Here is a tiny trained network, its code and every weight. The questions are about switching its units off for an input and a class, where a switched-off unit gives its printed mean instead of its output.

import numpy as np


def w(rows, s, z=0):
    codes = np.array(rows[::2]) - 128.0
    scale = np.full(codes.shape[1], s)
    scale[-1] = z or s
    return codes * scale


def norm(h):
    return h / np.sqrt((h * h).mean(-1, keepdims=True) + 1e-5)


def f(y):
    return y / 2 * (1 + np.tanh(0.7978845608 * (y + 0.044715 * y**3)))


def log_softmax(a):
    a = a - a.max(-1, keepdims=True)
    return a - np.log(np.exp(a).sum(-1, keepdims=True))


def net(x, mask):
    res = np.array(x, float).reshape(1, 2) / 4 @ E
    u = 0
    for l in range(3):
        y = f(norm(res) @ A[l][:, :-1].T + A[l][:, -1])
        res = res + np.where(mask[u : u + 9], y, B[l][:, -1]) @ B[l][:, :-1]
        u += 9
    return log_softmax(norm(res)[-1] @ U[:, :-1].T + U[:, -1])


A, B = {}, {}
E = w([
[126,120,216,144,128,208,139,145,136,226,145],'x0',
[255,135,82,138,131,122,151,117,122,112,128],'x1',
],0.0071)
A[0] = w([
[133,146,127,125,129,119,116,113,118,126,120,72],'L0N1',
[139,127,92,121,127,88,121,105,129,79,115,78],'L0N2',
[121,123,122,151,145,116,148,119,108,129,122,130],'L0N3',
[132,111,135,122,103,124,128,141,160,115,133,65],'L0N4',
[250,130,54,124,133,98,123,118,123,87,121,3],'L0N5',
[157,128,36,129,121,96,128,139,134,39,136,76],'L0N6',
[117,131,158,121,116,128,92,119,138,143,124,40],'L0N7',
[130,123,194,129,119,130,133,121,136,171,123,29],'L0N8',
[74,130,86,129,130,82,130,121,126,60,126,72],'L0N9',
],0.015,0.002)
B[0] = w([
[134,147,99,106,133,130,149,144,133,82,95,130],'L0N1',
[80,161,104,212,195,132,162,187,105,135,144,202],'L0N2',
[120,135,115,135,117,103,132,132,123,110,135,130],'L0N3',
[128,141,112,117,138,152,133,135,139,101,106,125],'L0N4',
[169,109,183,141,62,142,154,204,178,52,175,253],'L0N5',
[149,163,110,130,185,90,251,99,32,121,114,251],'L0N6',
[201,136,138,138,130,150,160,124,138,111,124,145],'L0N7',
[122,145,74,148,176,131,131,149,105,143,155,178],'L0N8',
[134,97,141,89,73,152,26,97,188,155,112,221],'L0N9',
],0.016,0.018)
A[1] = w([
[177,97,185,98,5,134,75,200,236,13,198,167],'L1N1',
[119,153,32,169,203,153,84,119,95,233,116,126],'L1N2',
[95,158,78,138,158,65,96,93,102,135,151,37],'L1N3',
[161,161,88,100,141,149,129,69,136,87,21,132],'L1N4',
[100,109,198,75,161,154,153,100,122,160,119,8],'L1N5',
[29,131,97,62,128,35,115,66,100,44,63,156],'L1N6',
[105,87,168,89,177,140,156,115,125,146,99,87],'L1N7',
[192,117,111,119,70,33,115,40,79,125,89,188],'L1N8',
[93,149,65,174,194,135,95,110,103,201,127,171],'L1N9',
],0.012,0.0014)
B[1] = w([
[15,127,89,78,147,111,2,36,133,189,61,225],'L1N1',
[100,61,148,116,213,199,140,150,144,181,152,253],'L1N2',
[84,75,187,68,113,176,107,216,156,133,178,154],'L1N3',
[109,70,126,159,155,177,125,182,139,134,151,143],'L1N4',
[146,122,96,122,158,88,128,132,112,143,108,127],'L1N5',
[171,93,132,104,168,175,89,119,150,240,161,160],'L1N6',
[169,94,107,90,93,142,136,176,139,111,168,128],'L1N7',
[118,118,121,172,176,190,133,126,144,139,144,143],'L1N8',
[162,85,85,124,159,144,108,163,154,182,192,226],'L1N9',
],0.012,0.017)
A[2] = w([
[124,115,132,74,74,100,54,68,189,112,96,59],'L2N1',
[151,194,175,231,36,158,110,155,143,156,150,133],'L2N2',
[118,52,190,93,66,163,85,145,199,113,115,33],'L2N3',
[117,96,210,101,4,108,93,176,191,45,145,59],'L2N4',
[242,130,129,67,90,94,161,98,157,125,147,110],'L2N5',
[80,164,89,81,121,61,132,100,172,86,138,1],'L2N6',
[97,135,151,70,30,100,2,57,159,122,57,90],'L2N7',
[192,79,140,124,129,186,118,113,112,197,127,114],'L2N8',
[91,135,103,140,102,70,69,99,133,177,90,97],'L2N9',
],0.013,0.0015)
B[2] = w([
[112,170,118,155,50,91,87,194,183,55,195,202],'L2N1',
[165,118,51,125,170,127,81,75,150,101,106,137],'L2N2',
[140,195,98,172,141,108,185,150,124,39,166,182],'L2N3',
[119,117,113,111,156,149,77,61,121,210,73,169],'L2N4',
[20,144,131,148,152,141,98,122,125,156,120,138],'L2N5',
[196,124,170,166,120,226,149,114,130,155,112,149],'L2N6',
[161,181,115,137,1,110,48,161,240,53,223,244],'L2N7',
[87,104,111,106,149,118,109,126,122,161,122,248],'L2N8',
[196,182,120,181,122,202,121,71,179,92,96,183],'L2N9',
],0.014,0.012)
U = w([
[111,69,111,123,194,160,112,161,128,193,170,165],'0',
[130,160,117,142,57,115,52,117,181,86,144,179],'1',
[132,111,149,71,59,21,108,111,41,167,91,2],'2',
[144,149,135,167,131,72,226,157,69,47,118,160],'3',
[121,126,158,126,122,132,116,29,91,127,3,65],'4',
],0.013,0.0054)

Each question gives the input, the list of numbers given to net, and the class t.
The units are the neurons (one row each of A and B). Each row of codes is followed by its name. A weight is (code - 128) times the scale printed after its matrix; where a second scale follows, it is the last column's (A, B and U).
mask holds one flag per neuron, layer by layer. A switched-off neuron (its flag False) gives its mean, the last column of its row in B, instead of its output. The means were averaged over made-up inputs and are rounded, as every weight is.
A unit's drop is (log p(t) with every unit on - log p(t) with that unit switched off) / (log p(t) with every unit on - log p(t) with every unit switched off).
The circuit of an input: a set's keep is (log p(t) with only the set's units on - log p(t) with every unit switched off) / (log p(t) with every unit on - log p(t) with every unit switched off). Starting from the 12 units with the biggest drops (on a tie, the unit counted first), units are removed one at a time, each time the one whose removal leaves the highest keep (on an exact tie, the one counted first), for as long as the keep stays at least 0.8.
units of the circuit, in order: the units of the circuit, biggest drop first
most important unit: the unit with the biggest drop
top k neurons: the k neurons with the biggest drops, biggest first
k most important neurons of layer l: the k neurons of layer l with the biggest drops, biggest first
drop when u is switched off: that unit's drop, to one decimal
input [-6,-2], class 3: top 3 neurons	(L0N6, L0N2, L1N2)
input [1,8], class 1: top 2 neurons	(L0N5, L1N1)
input [-1,8], class 3: top 2 neurons	(L0N9, L0N6)
input [-3,6], class 3: units of the circuit, in order	(L0N6)
input [0,5], class 4: top 3 neurons	(L0N5, L0N9, L1N1)
input [0,-2], class 1: top 2 neurons	(L0N6, L0N2)
input [-1,5], class 3: top 2 neurons	(L0N9, L0N6)
input [0,-4], class 1: top 2 neurons	(L0N6, L0N2)
input [0,1], class 4: 3 most important neurons of layer 0	(L0N5, L0N9, L0N6)
input [8,8], class 1: 2 most important neurons of layer 0	(L0N6, L0N2)
input [4,4], class 1: 2 most important neurons of layer 0	(L0N6, L0N2)
input [5,5], class 1: 2 most important neurons of layer 0	(L0N6, L0N2)
input [4,5], class 1: drop when L0N6 is switched off	4.0
input [-1,-5], class 1: drop when L0N6 is switched off	4.8
input [-8,5], class 3: drop when L0N6 is switched off	1.5
input [1,3], class 1: most important unit	L1N1
